Here is a tiny trained network, its code and every weight. The questions are about switching its units off for an input and a class, where a switched-off unit gives its printed mean instead of its output.

import numpy as np


def w(rows, s, z=0):
    codes = np.array(rows[::2]) - 128.0
    scale = np.full(codes.shape[1], s)
    scale[-1] = z or s
    return codes * scale


def f(y):
    return np.maximum(y, 0)


def log_softmax(a):
    a = a - a.max(-1, keepdims=True)
    return a - np.log(np.exp(a).sum(-1, keepdims=True))


def net(x, mask):
    res = np.array(x, float).reshape(1, 7) / 4 @ E
    y = f(res @ A[0][:, :-1].T + A[0][:, -1])
    res = res + np.where(mask, y, B[0][:, -1]) @ B[0][:, :-1]
    return log_softmax(res[-1] @ U[:, :-1].T + U[:, -1])


A, B = {}, {}
E = w([
[212,55,60,102,48,123,191],'x0',
[137,124,141,126,106,106,107],'x1',
[125,119,147,169,90,93,98],'x2',
[112,129,103,127,158,173,163],'x3',
[175,148,163,83,122,77,92],'x4',
[81,241,2,65,63,82,181],'x5',
[156,201,190,130,57,234,121],'x6',
],0.0094)
A[0] = w([
[119,112,223,153,163,176,98,162],'neuron 1',
[74,254,168,111,96,151,118,98],'neuron 2',
[108,141,166,111,249,108,160,241],'neuron 3',
[132,88,91,109,84,70,195,80],'neuron 4',
[231,147,146,133,40,216,162,119],'neuron 5',
[107,187,66,143,84,61,180,217],'neuron 6',
[206,33,173,149,208,127,140,254],'neuron 7',
[173,6,117,132,126,106,177,98],'neuron 8',
],0.0093,0.0072)
B[0] = w([
[151,141,130,158,131,174,47,220],'neuron 1',
[110,194,165,90,61,179,140,202],'neuron 2',
[103,109,100,178,105,105,90,221],'neuron 3',
[150,118,112,101,187,121,172,176],'neuron 4',
[8,97,101,155,125,137,41,199],'neuron 5',
[134,174,92,33,189,47,135,230],'neuron 6',
[133,32,205,200,73,116,128,254],'neuron 7',
[170,71,188,68,110,117,158,191],'neuron 8',
],0.011,0.014)
U = w([
[99,53,133,164,67,111,89,255],'0',
[38,175,72,52,170,67,72,203],'1',
[201,25,181,127,55,137,236,65],'2',
[247,134,43,57,175,86,223,50],'3',
[160,125,162,157,128,205,44,29],'4',
[104,255,152,67,50,153,218,95],'5',
],0.009,0.0068)

Each question gives the input, the list of numbers given to net, and the class t.
The units are the neurons (one row each of A and B). Each row of codes is followed by its name. A weight is (code - 128) times the scale printed after its matrix; where a second scale follows, it is the last column's (A, B and U).
mask holds one flag per neuron, in row order. A switched-off neuron (its flag False) gives its mean, the last column of its row in B, instead of its output. The means were averaged over made-up inputs and are rounded, as every weight is.
A unit's drop is (log p(t) with every unit on - log p(t) with that unit switched off) / (log p(t) with every unit on - log p(t) with every unit switched off).
The circuit of an input: a set's keep is (log p(t) with only the set's units on - log p(t) with every unit switched off) / (log p(t) with every unit on - log p(t) with every unit switched off). Starting from all 8 units, units are removed one at a time, each time the one whose removal leaves the highest keep (on an exact tie, the one counted first), for as long as the keep stays at least 0.8.
units of the circuit, in order: the units of the circuit, biggest drop first
unit that matters most: the unit with the biggest drop
k most important neurons: the k neurons with the biggest drops, biggest first
drop of u: that unit's drop, to one decimal
input [-5,-5,-6,8,1,-2,-3], class 0: unit that matters most => neuron 3
input [7,-6,-2,-7,2,2,1], class 1: 2 most important neurons => [neuron 5; neuron 7]
input [2,5,3,-8,-5,6,-4], class 3: units of the circuit, in order => [neuron 5; neuron 4]
input [1,1,8,4,4,5,8], class 1: 2 most important neurons => [neuron 5; neuron 6]
input [-3,4,6,1,-2,8,3], class 5: 2 most important neurons => [neuron 2; neuron 5]
input [-5,-7,6,8,6,2,6], class 5: 2 most important neurons => [neuron 2; neuron 7]
input [1,2,-2,-8,5,-1,-1], class 2: 3 most important neurons => [neuron 5; neuron 1; neuron 3]
input [2,7,0,-1,-8,1,0], class 3: units of the circuit, in order => [neuron 7; neuron 5; neuron 3]
input [6,5,4,2,-6,1,-5], class 3: 2 most important neurons => [neuron 6; neuron 4]
input [2,-7,-4,-6,-2,-4,-2], class 2: 3 most important neurons => [neuron 5; neuron 8; neuron 7]
input [0,-4,6,-2,3,3,-3], class 1: 2 most important neurons => [neuron 8; neuron 7]
input [3,-7,-8,8,8,-7,7], class 0: 3 most important neurons => [neuron 7; neuron 5; neuron 2]
input [-6,-8,-6,3,-3,-1,-6], class 0: 2 most important neurons => [neuron 6; neuron 3]
input [-2,5,3,-5,-6,-4,2], class 4: units of the circuit, in order => [neuron 1]
input [-5,-7,-6,0,-7,7,2], class 5: 2 most important neurons => [neuron 2; neuron 5]
input [2,0,0,-8,5,-6,-5], class 2: 2 most important neurons => [neuron 8; neuron 5]
input [-1,8,-4,3,5,3,3], class 5: 3 most important neurons => [neuron 2; neuron 3; neuron 1]
input [4,3,5,7,2,6,6], class 1: 2 most important neurons => [neuron 5; neuron 6]
input [-3,-4,-8,5,5,-2,-7], class 0: drop of neuron 3 => 0.2
input [-4,-6,6,-3,2,2,5], class 5: drop of neuron 2 => 0.3
input [-7,-3,-1,-6,-7,6,3], class 5: drop of neuron 2 => 1.0
input [6,1,-8,-6,5,2,-4], class 3: drop of neuron 7 => 0.0
input [4,-6,-3,-4,2,7,2], class 1: units of the circuit, in order => [neuron 6]
